Each row of numbers belongs to one of the elements below and depends on some of the facts about them. Some rows are named. Which element is each other row?

How the elements are related:
Δ 23 <- q_111, q_113, q_121, q_169, q_179, q_188, q_189, q_194, q_217, q_234, q_242, q_247, q_266, q_267, q_272, q_318, q_335, q_339, q_361, q_372, q_386, q_4, q_411, q_416, q_424, q_43, q_437, q_453, q_482, q_497, q_510, q_513, q_524, q_531, q_571, q_606, q_609, q_616, q_631, q_64, q_665, q_681, q_690, q_703, q_709, q_715, q_763, q_771, q_789, q_797, q_802, q_827, q_851, q_874, q_893, q_901, q_920, q_937, q_940, q_952, q_97, q_987
Δ 640 <- q_120, q_128, q_28, q_362, q_375, q_576, q_584, q_73, q_733, q_757, q_792, q_817, q_912, q_966
Δ 120 <- q_127, q_151, q_219, q_321, q_541, q_564, q_634, q_755, q_770, q_868, q_887, q_93
Δ 12 <- q_129, q_17, q_174, q_396, q_434, q_444, q_538, q_672, q_673, q_70, q_765, q_837, q_85, q_885, q_951, q_989
Δ 466 <- q_133, q_40, q_435, q_520, q_565, q_626, q_68, q_779, q_857
Δ 457 <- q_139, q_146, q_16, q_21, q_214, q_220, q_25, q_275, q_279, q_284, q_299, q_323, q_324, q_340, q_37, q_406, q_420, q_503, q_507, q_549, q_591, q_595, q_605, q_751, q_76, q_845, q_881, q_89, q_913, q_922, q_953, q_963
Δ 655 <- q_157, q_166, q_389, q_505, q_518, q_542, q_934
q_121 ψ [q_989, q_751, q_76]
q_127 ψ [q_845, q_272, q_507, q_951, q_802, q_89, q_386]
q_133 ψ [q_771, q_267, q_217, q_424]
q_166 ψ [q_97, q_139, q_912, q_779, q_989, q_372, q_151, q_951, q_37]
q_169 ψ [q_279, q_771, q_266, q_755, q_386]
q_17 ψ [q_339, q_111, q_564, q_389, q_194]
q_174 ψ [q_389, q_733, q_792]
q_188 ψ [q_503, q_524, q_937]
q_189 ψ [q_634, q_912, q_406, q_437]
q_214 ψ [q_453, q_887, q_113, q_247, q_952]
q_219 ψ [q_709, q_25, q_913, q_520, q_703, q_37]
q_220 ψ [q_339, q_541, q_389, q_733, q_335]
q_234 ψ [q_606, q_989, q_564, q_16, q_963, q_28, q_631]
q_284 ψ [q_751, q_120]
q_299 ψ [q_571, q_912, q_111, q_70, q_28]
q_321 ψ [q_953, q_524, q_444, q_715, q_411, q_128]
q_323 ψ [q_881, q_482, q_885, q_631, q_396, q_868]
q_361 ψ [q_43, q_247, q_715, q_70, q_120, q_435]
q_40 ψ [q_179, q_940, q_733, q_937, q_335]
q_497 ψ [q_681, q_406, q_549]
q_505 ψ [q_541, q_665, q_76, q_605, q_963, q_435]
q_510 ψ [q_434, q_157, q_129, q_966]
q_513 ψ [q_584, q_70, q_21, q_538]
q_518 ψ [q_591, q_111, q_531, q_802, q_275, q_335]
q_542 ψ [q_934, q_576, q_339, q_324, q_940, q_120, q_340]
q_565 ψ [q_765, q_595, q_324, q_85, q_16]
q_626 ψ [q_817, q_21, q_792]
q_64 ψ [q_770, q_616, q_609, q_16, q_605, q_389]
q_673 ψ [q_763, q_157, q_751, q_217, q_396, q_340]
q_690 ψ [q_416, q_634, q_817, q_709, q_913, q_940, q_952, q_194]
q_73 ψ [q_4, q_912, q_789, q_987, q_434, q_920, q_375, q_318, q_857, q_672]
q_757 ψ [q_531, q_93, q_868, q_386]
q_797 ψ [q_139, q_524, q_913, q_362]
q_851 ψ [q_765, q_770, q_837]
q_874 ψ [q_715]
q_893 ψ [q_242, q_146, q_751, q_68]
q_901 ψ [q_420, q_881, q_584]

Known rows:
q_966: [-17 -17  -6  16 -14  20   4  49  -6 -12 -41   3  25  26  11  29 -15  16
 -33  31  -6  12  -7  14  -1   0  -9  -6  42 -20  17 -31 -28   5  42   7
 -25 -21 -28 -22 -12 -17  -1  14  26 -14  -3  25   1   3  -4 -31   0  12]
q_128: [ 30 -30  -7  -9  -1   7 -64   9  23   8 -31  -4  -4  55 -29   0  22   9
  16  13   9  27  -3  18  13   4 -11  30   2 -16   5  -2   9  23  33  71
 -11 -12  -2  -5  -7   7 -17  -7 -32   7  15   5 -19  15  27  13  -4  35]
q_709: [ -9  13  18   9  -2   8 -15 -34   5  -7 -19  -2  14 -26 -31 -16   6   0
  -7   0 -18 -13  14 -14  -3   7  -4   9 -27 -24   4  12  13  -1  25  30
   4  28   7  24   6   7 -13   2  -2  -1   0  -2   6   9  16 -28   7  22]
q_219: [ 26 -34 -32 -30 -18 -20  17   5  34   7  28   2 -23  50  44   5   8 -11
  33  -3  13  20 -42  37  16   6  14 -28  28  22 -17   1   9  16 -25  -5
 -11 -23   5 -36 -15  -9  20   1  -1   1  12 -29 -13   9  -9  73  -7 -38]
q_703: [ -6  14  19  11  -3   8 -20 -35   5  -5 -20   0  17 -24 -34 -17   7  -2
  -6   2 -18 -12   8 -16  -3   5  -3  12 -29 -24   6  13  16   2  23  35
   8  28   8  24   5   9 -16   1  -6  -2   6  -3   4  11  15 -26   6  24]
q_17: [  6 -16  -7 -22   7 -17 -12   8  21  -7   3   7   6   5  25   8   1 -26
  21 -19  15  27  -3   6  11 -18  13  20  22  55   0   7  -7   3 -32 -18
  -5 -25 -10 -12   7  -3  23  -6  16  10  -8  10  -4   0   5  13   7 -27]
q_318: [-31  14  14  37 -29  41  18 -18 -20 -28 -49  10  58 -38   3   7 -27   8
 -31   9 -39 -23 -13 -23  -4   9  -4 -12  12 -41  16  -9 -15  -9  41  14
  -5  19 -15  14  -5  -7 -11  10  35 -20  -5  16   6  16   3 -47  -3   8]
q_934: [  2  -1 -14  -5 -15 -13  53 -11  14  15  30  -5 -53  47  14  -5  10  17
  -1  10  -4 -17 -25  39  -5  36 -11 -48  14 -36 -15  19  22   4  15 -11
 -17   0  13 -19  -3  -1 -11  -7  -9 -16  -8 -21   9   3  -9  25  -6   1]
q_733: [  0 -14  -4  -5   3 -14 -19  20  30  -2 -15  -5 -11  36 -22  -4  17  -1
 -15  25  12  17   7  16   1  -7 -11  12   2  -3  17   1 -17  17  19   4
 -27 -17 -16 -18   1  -6   1   5  -9   2   7  17   2  -2   8 -15  16  32]
q_68: [ 28 -76 -33 -14  59   9  -7  14 -75  40  13 -36 -84  43  62  45 -45  50
   0  -7   7  37  48  39  -3  24 -14 -17  21 -28 -15 -10  56 -13  17 -28
 -35 -23  -5  -6  -2  -1 -13 -15   7  10 -28  -7  36 -43  17 -28 -70 -59]
q_715: [  7   7  16   8  -1  15 -32 -35   5   2 -26   0   9  -9 -27 -10  10   3
   6 -13 -15  -7   9 -10   5   9  -2  23 -22 -24  -2  15  24  -3  29  56
  15  23  20  37   9  17 -22 -10 -13  -1  -8   0  -3  14  19 -22  -2  23]
q_763: [-16  20  20  14   8   7   4  -2 -21   2 -18   2   5 -24 -12   7   3  12
 -26  -2 -12 -16  22  -4 -10   8   8   2  -6 -12  -3  -4  18 -13  31  14
  17  19  14  33   9  10 -14   3  15  -8  -7   6  16  -3  -1 -56  -2  11]
q_634: [ 13 -29 -31 -14 -12 -12  27   8   6   9  35  -9 -40  39   8  -2  -8  17
  18  20  -2  10 -28  20  -7  18 -25 -42  21 -23 -10  -6   4  18 -10 -19
 -35  -6 -21 -55 -19 -19   5   2 -19  -3  19 -24  -6   8  -6  74   0 -14]
q_757: [  1 -13  -6 -25  -8 -30 -14  48  35  -4  -9   9  21  29  11   3  34 -24
 -25  26  32  20  -3  32  12 -29  47   8   5  62   4 -20  -8  20   6   3
   4 -24   3 -18  -7  -4  22  33  27   4  27  -4   5  -4 -12 -15   9  -5]
q_424: [-13  36  23   4   7   0   0  27 -44   7  -6   6  17 -32 -20   4  17  13
 -39  16   9 -16   9  -5 -12  -5  35  -6 -25  14 -12 -20  31  -2  38  13
  44  28  23  19  -1  20 -16  25  15 -11  32  -4  22  -1 -16 -40 -10  14]
q_396: [  3   1  -4  -4  19   1  -9  34 -26   2   5  -1 -11   4  -3  13  -8  11
   3  -3  15  17   0  -3  -7  -5  -9   9  18  17   2  -5  -4   2  -5 -22
  -5 -14 -24 -21   1   4  -4 -12  -6   1   0  24   2  -3   0  16  -3   4]
q_279: [ 15  39  -2  -2   6  -6   3  67 -55  12  41   7   6  -9 -12   4  11  14
  -2  14  41  -8 -22 -16  -6 -22  17  -8 -14  37 -15 -38 -12   8 -27 -20
  52  -3   3 -21 -20  12  -2  10 -26   1  46  -4 -17  -2 -37  55  -6   8]
q_885: [  2   5  -1  -5  17  -5  -7  30 -20   0  11   0 -10   7  -9   6  -3   7
   4   0  17  15  -4  -4  -7  -8  -8   8  12  22   4  -3  -9   4  -8 -24
  -5 -15 -25 -23   1   7  -3 -11  -6   3   3  25   3  -5   2  18  -1  10]

Name these rows:
No name comes twice in this set of rows, the named rows included.
[  2  -1  13  -8 -13  -1 -24 -37  30  -8 -27  10  33 -22   7  -7  19 -28
   7 -18 -13  -1   7   1  17  -5  34  21 -15  21  -6  11  23  -1   9  46
  22  16  31  37   6   7   7   9  21   5  -1 -17  -1   9  11 -31   2 -12] => q_797
[  1  12  18   9  -1   8 -19 -32   6  -3 -20   0  11 -16 -27 -16  12  -1
  -3  -6 -12 -14   9 -12   2   7   1  18 -26 -20   3  17  16  -3  25  35
  12  22  13  31   9  15 -16  -6  -8  -1  -3   3   3   7  17 -29   2  25] => q_937
[-21 -13  15  -9  28 -12  -9   3  -8  20 -28   1 -23 -18  31  43  -1   6
  -8 -37 -22  12  68  28  -6  14  20  17  28  15 -24  -7  47 -33  17  37
  26   9  49  69  23  -2   9   4  40   1 -44 -21  16 -13  -3 -78  -5 -47] => q_893
[-18  24  21  12   4   1   3 -15  -2  -2 -10   2   6 -25 -22 -11   7  -1
 -22   1  -9 -17  18 -10  -6   2   5   8 -21 -11   5  11   8  -8  22   5
  10  20   8  27  12   9 -13   1   9  -6  -6   8  15  -3   4 -44   7  22] => q_631
[  5  -8 -24  -6  -2 -21  53   4  27  11  45  -9 -64  53  17  -8  -5   5
  11   3  14  -2 -26  27  -4  18 -33 -33  22 -14   3  25 -20   3 -27 -64
 -40 -32 -20 -41   4 -11   4 -26 -18  -6 -20   8   4 -12 -10  44   9   6] => q_770
[  8  -2  14  -8 -11  -1 -30 -40  33  -6 -28  10  31 -15   8  -7  19 -30
  11 -24  -8   0   6   4  20  -5  34  25 -16  22  -7  14  24  -4   9  50
  25  13  35  43   9  11   4   5  18   5  -4 -14  -2  12  13 -32   0 -13] => q_188
[-27 -12   9  -9 -11 -14  -3 -36  27 -17 -20   6  41 -50   3  -4   1 -28
 -14   2 -31   2  29  -7  -3  -6  27  -2  -8  15  -1  -4  16  -1  -1  24
  -1  31  15  19  -1 -19  26  36  43   3  11 -34  12   8   5 -39  15 -35] => q_189
[ 22  10 -23 -22  -6 -19  33  66 -35  19  55   2 -30  41  12   4  15  21
  -8  35  44   0 -57  27  -5   1  25 -53   3  28 -22 -29  17  26   6 -33
  19 -10  -3 -61 -29  11  -6  16 -15 -10  59 -20   4   0 -35  76 -22  -2] => q_755
[ -9  -6  -9  17 -11  32   8  28 -34 -19 -23   6  31  -4  16  26 -37  14
  -1   3 -11  14 -25 -14  -5   1 -20  -7  45  -9  14 -19 -28  -2   9 -16
 -18 -18 -43 -29 -11  -9  -3  -8  17 -11  -6  35  -6  11   3  12  -9  -5] => q_434
[-14  21  20  12   7   2  -2 -28   8  -2 -11  -2  -2 -22 -22 -12   6   0
 -13  -8 -16 -17  23  -9  -6   6  -6  11 -16 -19   7  19   6 -11  18   9
   2  18  10  32  17   8 -12  -6   4  -4 -19  10  14  -3  10 -48  10  24] => q_665
[ 12 -25  -6  -6  -6   0 -39  15  23   0 -24  -4   0  40 -26  -3  21   4
  -2  25  10  21  -1  14   5  -3  -9  18   1 -11  12  -5  -4  22  27  39
 -19  -8 -15 -19  -6   0  -6   6 -19   3  18   7  -8   9  16   4   6  30] => q_362
[-20 -17  -8  20 -29  28   8  34   2 -26 -47   5  42  19   6  20 -18  12
 -32  37 -14   9 -22   5   1  -1 -13 -11  38 -29  28 -28 -41  11  39   6
 -36 -21 -41 -32 -16 -22   0  16  26 -15   6  27  -3  12   0 -22   4  18] => q_375
[ 10   3  -7  -9   1 -10   3  13  23   2  18   8   1   0  29   7   0 -25
  33 -30  14   7  -2  -4  13 -16   4  19  15  42  -7   0 -28 -11 -62 -15
  18 -25  13   9   4  -7  28 -11  -4  13 -20  -5 -28  -5 -17  36  11 -32] => q_220
[-16  18  21  13  -1   8  -1 -27   4  -8 -17   1  17 -27 -23 -13   4  -1
 -17   2 -16 -16  13 -14  -6   4   1   7 -20 -21   7   9   6  -4  22  12
   4  22   5  23  10   5 -11   2   6  -5  -3   3  11   2   9 -37   8  20] => q_571
[-13  13  19  -6  -5 -11   2 -19  29  -7 -17  11  26 -27  16  -4  18 -31
 -12 -17  -4  -8  15   6  10 -10  40  14 -11  35  -3  10  14 -10   3  11
  22   8  30  39  14   4  11  11  37   1 -11  -9  13  -4  -3 -50   6 -16] => q_901

The same elements again, as new rows of numbers:
Named rows:
q_922: [  3  14  13   6   5  -7 -26   6 -18 -10  -1   1   9  -6]
q_17: [  5 -10 -11 -11  -7  -5   5  -2 -22  35  20 -10  23  -8]
q_952: [-10  -4 -24 -17  -6  13   5  -2  16  -1 -13  -2 -23  12]
q_901: [-10 -17  -9 -49   0  17  40  -4  20  21 -14  -4   5   1]
q_595: [  3  14  14   4   6  -9 -22   5 -22  -9  -1   0  10  -5]
q_217: [ -7  -5 -17 -20  -6  21   1  -7  19  -8 -20   3 -16   9]
q_881: [  4  15  20  -1   8  -6 -20   5 -17  -4  -6   5  13  -9]
q_93: [ 17  17  28  41  18 -21 -25   2 -18  -3  23  13  13 -31]
q_339: [-11  -2 -23 -14 -13  20  -4  -7   3  11  -9  -4 -20  13]
q_234: [ -4 -18 -23 -49  -2   9  42  -9   0  15 -13 -16   3   9]
q_631: [ -9  -1 -18 -20  -3  17  10  -6   8   0 -21   0 -19  10]
q_279: [  4  12  17   6   6  -6 -25   5 -14  -8  -4   5  12 -11]
q_272: [-11  -3 -16 -18  -5  19   7  -5  14   1 -19   3 -19   7]
q_751: [ 15   9  14  -1  -1   1 -31  -6 -11 -48   8  -4  23   3]
q_420: [  3  15  19   2   7  -7 -20   6 -19  -8  -4   3  10  -6]
q_827: [-11  -2 -20 -17  -6  17   5  -4  12  -1 -17  -1 -20  12]
q_616: [-11  -1 -19 -16  -6  18   7  -5   6   3 -16  -2 -22  12]
q_25: [  4  11  10   3   4 -13 -27   7 -14 -12   0   0   8  -3]

Rows to name:
No name comes twice in this set of rows, the named rows included.
[ -5 -22 -26 -49  -2   4  33  -2  21  14 -11 -11  -1   8] => q_497
[ -9  -6 -30 -17  -6   9   2  -1  18  -3 -15  -3 -23  13] => q_709
[ 14  18  24  45  14 -19 -29   1 -29   0  33   4  10 -24] => q_541
[ -9 -18 -22 -44  -9  15  29  -9  -4  35  -4 -17   1  11] => q_64
[-11  -4 -20 -16  -9  18  -5  -3  17   4 -13   0 -21  10] => q_179
[  5   8  -2  11   2   1  -9  -2  -3 -11   0   9   5  -6] => q_396
[ 10  -6  25 -31   8  -8   0   2  -7   8  -2   1  38 -18] => q_323
[  7  14  12   0   4  -7 -22   2 -22 -21   2  -3  12  -1] => q_76
[  4  17  13   1   6 -10 -18   2 -33  -5  -2  -4   9  -1] => q_16
[  3  -4  17 -21   5 -11  -3   9  -4   3  15  -9  31  -6] => q_214
[  4 -26  16 -12  -7 -10 -28  -3  20  36  24 -12  11  -5] => q_40
[  3 -13 -11  -3 -14   0  -8  -1 -15  43  28  -9  21  -9] => q_174
[-15 -13  -7 -46   2  17  48  -1  12  24  -9 -11   3   9] => q_513
[ -5 -32 -38 -44  -9  -2  17   4  32  13   0 -15  -5  10] => q_690
[  3   0  46  24  19 -14   0  15  11   5  56  -2  31 -20] => q_321

